[-14   1   4  23  -6  30  -9  25   5  12  24 -24   1  10  13  13  17   4
  -9  16  23   2 -12  11   7  -7  14  11 -20  25  -3  -1 -23  -7   7 -15
  44  17 -11 -12 -12 -35  22  10  -6 -14  11  -5  -3  20   3] -> (23)/z142
[ -2   2   5 -18  -5 -16 -17  -5 -24 -39   0   9  -1   4  14  -4 -15  12
  10  -4   0  -9   7   8 -49 -25   6  -4   4  -1   3  17 -21  11  -8   7
 -37 -18 -11 -83   6   8  -8  -7 -24  12 -16  -4   7  23 -10] -> (24)/z93
[-23   4   6  32  -1  22   2  19   1   5  41 -11 -15   6  13  16  21  -6
 -11  -3  30 -10   1  23  25   7   2  12 -14  15  -8   4 -15 -18  13 -15
  50  30 -20  25 -12 -37  34  10   7 -16  24   2  -8  -5   0] -> (23)/Z508
[-26   2  -1  39 -13  31  -8  40  18  18  21 -31  -1   2  19   5  18  -8
 -20  12  23   4  -3  -3  -7  -9  20   7 -24  27   6  -8 -23  -6  18 -16
  57  11 -11   1  -3 -30  10  11 -23 -19  12 -10  -6  16  32] -> (23)/z142
[  1   0 -14  18   9  28   9  21  -7  10  18 -14  -3   5   7   7   1  -1
 -20  24  15  -5  -9  12  13  -4  16   3 -16  22  -6   3 -16 -17  16  -8
  24  19 -17 -49 -10 -30  20   6   5 -17  17  -4   6  11   9] -> (23)/z142
[-10   0   2  29  -3  14  -8  34   6  18  12 -15   0   5  30   8  10   4
 -13  17  19  11  -8   6  -9  -7   6  13 -13  24   8 -10 -20  -1   4  -7
  65  14 -11   9   8 -17   6   2 -14 -17   4 -11  -1   5  20] -> (23)/z142
[  5   1  -2   1  -1  14  18   5  13  15   6 -21  -4   9 -15  25  17  -6
 -13  11   1  -3 -13  11  40   6   3  17  -9   7 -10 -10  10 -20  19  -5
  51  23  -6 -20  -6 -12  21   7  20   0  27   4   4  -1  -1] -> (18)/z61
[ -3   3 -13  14   2  15  17  16  19   7  17 -19  -7   3  -9  17  24  -8
  -9   7  11   3  -5  15  38  22   7   7  -8  12   1  -7   2 -14  18  -8
  51  29 -21  33 -13 -10  20  14  19 -16  23  -1  -4 -19   3] -> (18)/z99
[  1  -3   2   5  -1  18  31  22  23  10  21 -24   2   4 -20  22  31  -6
 -17  18  14 -11 -27   6  42  15  12  34 -11   6  -1 -28  12  -9  23   9
  79  17  -6  16 -12   0  17   8  25  -9  20   6   2 -12   1] -> (18)/z61
[ -7   6  -9  34   8  27   0   3   1   1  17 -14  -6   4  10   6   8  -8
   3  -6  14  -2  11  30  32   9 -11  -6 -15   7  26   8  -1  -1   3 -13
   9  26 -10  20   6 -43  37  49   6 -15  10   4  -9  -6   9] -> (23)/z654
[  2  -2   4  -3  -7  17  26  14  11   1  18 -11   1  12 -11  12  13  -4
 -18   7  10  -8 -16  10  26  15   4  21   2   7  -9 -10  13 -29  15   1
  51  18   1 -11  -9  -9   6   5  18  -2  21   0  -3 -10  -6] -> (18)/z61
[ -6  -4  -1  18  -2   9  -7  22  10   3  16 -10  -1   7   6  17  20  -5
  -9  16   9  -2  -1  12   0  -4  12   8  -7  21  -1   2   0  -8   8 -11
  38   5  -2  16  -4 -12  13   9 -11  -5   9  -6 -13   6  -1] -> (23)/z654
[-17  15   8  42  16  15  10  23   6  25  11 -22   0   5  16   8  10  -7
  -9  16  20   2  -5  11  27   5   6   7 -22  21  -3  -1  -8 -21   7 -17
  36  20  -9  16  -7 -29  16  18  -1 -24  12  -1   0   2  22] -> (23)/Z508
[-10   0 -11  17   6  21 -12   4 -10   6  10  13   4   1  17  -1  -9   0
  -2  -5   9   3  -2  10   3   0  -2   1  -9  16 -24   6 -18 -10   3  -8
   6  13 -17 -19 -11 -34  17   9  -4  -3   2   0   5  -2   8] -> (23)/z654
[ -4   7  22  12  -3  24   2  14   4  11  14 -15  -4   8  15  13  11  -2
 -13   0  18   2 -10  15  15   0   2  10  -8  11  -2  -6 -13 -20  13  -5
  39  16 -10 -13  -6 -16  21   5   7 -17  16  10   1   2  11] -> (23)/z654
[  0   0   1  -3 -20   8  20   5  18  17  12 -17  -3   5 -12  23  28  -6
 -26  12  26  -3 -42 -18  52  11   4  37  -8  16   5 -20   6 -24  12   1
  87  19  -2  26 -19  -2   6   4  23 -14  23 -15   8 -12   2] -> (18)/z251
